Here is a tiny trained network, its code and every weight. The questions are about switching its units off for an input and a target symbol, where a switched-off unit gives its printed mean instead of its output.

import numpy as np


def w(rows, s, z=0):
    codes = np.array(rows[::2]) - 128.0
    scale = np.full(codes.shape[1], s)
    scale[-1] = z or s
    return codes * scale


def norm(h):
    return h / np.sqrt((h * h).mean(-1, keepdims=True) + 1e-5)


def f(y):
    return y / 2 * (1 + np.tanh(0.7978845608 * (y + 0.044715 * y**3)))


def softmax(a):
    e = np.exp(a - a.max(-1, keepdims=True))
    return e / e.sum(-1, keepdims=True)


def log_softmax(a):
    a = a - a.max(-1, keepdims=True)
    return a - np.log(np.exp(a).sum(-1, keepdims=True))


def net(x, mask):
    ids = ['αβεθλξπψ'.index(c) for c in x.split()]
    T = len(ids)
    res = E[ids] + P[:T]
    r = norm(res)
    for j in range(2):
        rows = slice(3 * j, 3 * j + 3)
        q, k, v = (r @ M[0][rows].T for M in (Q, K, V))
        z = softmax(np.where(np.tri(T) > 0, q @ k.T / 3**0.5, -1e9)) @ v
        o = O[0][rows]
        res = res + np.where(mask[j], z, o[:, -1]) @ o[:, :-1]
    y = f(norm(res) @ A[0][:, :-1].T + A[0][:, -1])
    res = res + np.where(mask[2:10], y, B[0][:, -1]) @ B[0][:, :-1]
    return log_softmax(norm(res)[-1] @ U[:, :-1].T + U[:, -1])


Q, K, V, O, A, B = {}, {}, {}, {}, {}, {}
E = w([
[216,134,105,246,206,122,114,176,116],'α',
[176,126,130,175,117,131,170,170,127],'β',
[107,144,106,184,171,146,169,182,113],'ε',
[120,117,189,186,178,121,232,173,151],'θ',
[109,108,125,187,159,94,144,126,129],'λ',
[117,215,178,166,163,14,156,188,133],'ξ',
[163,205,69,168,178,83,213,90,108],'π',
[170,54,78,61,232,60,191,179,56],'ψ',
],0.012)
P = w([
[97,120,167,2,79,177,47,64,118],'0',
[179,170,202,156,218,77,163,68,46],'1',
[99,116,16,150,112,52,244,201,238],'2',
[222,162,185,158,190,93,121,110,63],'3',
[86,98,44,156,96,61,247,203,231],'4',
[213,162,189,152,188,83,109,98,77],'5',
[100,118,26,132,96,44,207,203,225],'6',
[209,179,186,176,179,116,123,123,64],'7',
[102,112,41,164,100,61,245,194,223],'8',
[217,181,203,146,171,90,109,114,96],'9',
[105,118,40,159,76,59,201,192,228],'10',
[227,190,202,155,189,96,107,113,96],'11',
[115,109,48,181,90,66,210,203,233],'12',
[231,194,217,122,191,54,78,112,137],'13',
],0.0071)
Q[0] = w([
[140,150,95,149,82,93,170,185,182],'H0',
[142,103,93,165,139,136,95,123,127],'H0',
[163,196,199,103,149,193,93,62,56],'H0',
[124,122,154,88,117,219,57,39,89],'H1',
[35,83,2,166,88,105,143,129,200],'H1',
[158,173,172,131,171,192,175,139,39],'H1',
],0.0099)
K[0] = w([
[191,199,188,78,81,162,65,83,91],'H0',
[158,107,137,102,93,189,88,119,63],'H0',
[151,132,103,223,125,42,209,184,203],'H0',
[112,153,111,254,133,53,206,146,177],'H1',
[55,231,206,113,67,213,60,82,153],'H1',
[113,45,102,146,158,132,223,178,49],'H1',
],0.0079)
V[0] = w([
[45,168,110,119,255,145,109,183,115],'H0',
[112,54,164,154,173,116,87,101,198],'H0',
[223,159,118,171,152,112,145,147,165],'H0',
[58,246,185,245,52,70,103,74,171],'H1',
[101,207,202,163,56,220,123,183,142],'H1',
[105,95,153,4,215,40,204,192,63],'H1',
],0.007)
O[0] = w([
[112,180,167,110,98,51,70,87,196,158],'H0',
[145,136,75,152,191,142,104,95,142,108],'H0',
[81,101,79,75,107,124,155,90,155,179],'H0',
[129,59,89,250,110,98,111,94,79,33],'H1',
[48,211,111,225,101,149,129,112,59,98],'H1',
[117,124,114,36,132,187,55,145,144,254],'H1',
],0.011,0.0078)
A[0] = w([
[134,63,228,77,182,103,120,111,188,116],'N0',
[202,184,152,90,122,183,112,46,76,173],'N1',
[161,138,254,133,165,212,160,117,110,60],'N2',
[211,44,149,100,23,146,170,158,142,2],'N3',
[174,71,93,58,69,191,129,169,180,25],'N4',
[130,73,143,113,183,47,146,171,78,88],'N5',
[74,52,48,189,92,56,101,50,102,146],'N6',
[48,177,57,77,140,150,111,181,192,230],'N7',
],0.0083,0.004)
B[0] = w([
[80,137,86,177,106,187,182,210,54,223],'N0',
[177,49,113,146,68,59,215,106,151,152],'N1',
[113,190,67,190,140,92,233,192,124,136],'N2',
[189,53,17,187,16,88,49,133,63,153],'N3',
[138,198,193,46,90,36,92,254,85,186],'N4',
[192,215,173,175,66,155,22,37,116,154],'N5',
[8,57,185,97,168,109,93,148,143,144],'N6',
[186,89,75,159,46,228,133,33,110,255],'N7',
],0.0074,0.0084)
U = w([
[223,99,202,163,226,126,100,122,142,181],'α',
[18,57,155,109,167,106,79,128,129,237],'β',
[128,113,89,116,88,234,89,48,140,5],'ε',
[128,123,151,1,186,155,126,176,182,247],'θ',
[100,160,132,123,192,156,218,197,52,112],'λ',
[103,237,205,110,95,80,97,99,143,120],'ξ',
[168,63,123,117,36,50,124,171,93,10],'π',
[123,71,126,89,129,41,235,56,213,94],'ψ',
],0.0067,0.0023)

Each question gives the input, a string of symbols that net reads in full, and the target symbol t.
The units are the heads (3 rows each of Q, K, V and O) and the neurons (one row each of A and B). Each row of codes is followed by its name. A weight is (code - 128) times the scale printed after its matrix; where a second scale follows, it is the last column's (O, A, B and U).
mask holds one flag per unit, heads first, then neurons. A switched-off unit (its flag False) gives its mean, the last column of its rows in O or B, instead of its output. The means were averaged over made-up inputs and are rounded, as every weight is.
A unit's drop is (log p(t) with every unit on - log p(t) with that unit switched off) / (log p(t) with every unit on - log p(t) with every unit switched off).
The circuit of an input: a set's keep is (log p(t) with only the set's units on - log p(t) with every unit switched off) / (log p(t) with every unit on - log p(t) with every unit switched off). Starting from all 10 units, units are removed one at a time, each time the one whose removal leaves the highest keep (on an exact tie, the one counted first), for as long as the keep stays at least 0.8.
units of the circuit, in order: the units of the circuit, biggest drop first
unit that matters most: the unit with the biggest drop
top k neurons: the k neurons with the biggest drops, biggest first
which heads matter: for each layer, one digit per head in row order, 1 if its drop is at least 0.15 and else 0, layers parted by /
drop of u: that unit's drop, to one decimal
input ε ε ψ π π ψ θ, target ξ: which heads matter -> 11
input β β θ α α, target λ: which heads matter -> 11
input ξ β β β β β α θ β β λ β ε, target β: top neuron -> N6
input λ λ β β ξ ξ ξ λ, target β: which heads matter -> 01
input π α β β ξ β α β β, target π: units of the circuit, in order -> N3; H1
input θ β π λ θ α ξ, target ε: units of the circuit, in order -> N7; H1
input α ψ α ξ π α λ, target ψ: which heads matter -> 01
input λ λ α θ ε, target α: units of the circuit, in order -> H0; H1
input λ θ ξ β α π, target ψ: units of the circuit, in order -> H1; H0; N1
input θ π λ, target ε: which heads matter -> 00
input β λ α θ β ε ε β θ, target λ: which heads matter -> 11
input θ λ β β β ψ ψ α β α α, target ε: which heads matter -> 01
input ε ψ λ π ξ β θ β ψ, target ξ: units of the circuit, in order -> H0; H1
input β θ θ β ξ, target λ: unit that matters most -> H0
input α β θ β ξ, target ψ: units of the circuit, in order -> H1; H0
input π α π ε β α ψ β ε π ξ β ψ, target π: top 2 neurons -> N3; N5
input ε α θ β α β, target π: units of the circuit, in order -> H1; N3
input ε α π, target ξ: drop of H0 -> 0.8
input π β β α θ α α ξ λ β ε, target π: drop of N3 -> 0.1
input β θ β λ ξ β β π, target ψ: drop of N1 -> 0.1
input α β ψ ξ β, target ψ: drop of H1 -> 1.0
input α β θ β θ θ θ λ α, target ψ: top neuron -> N0
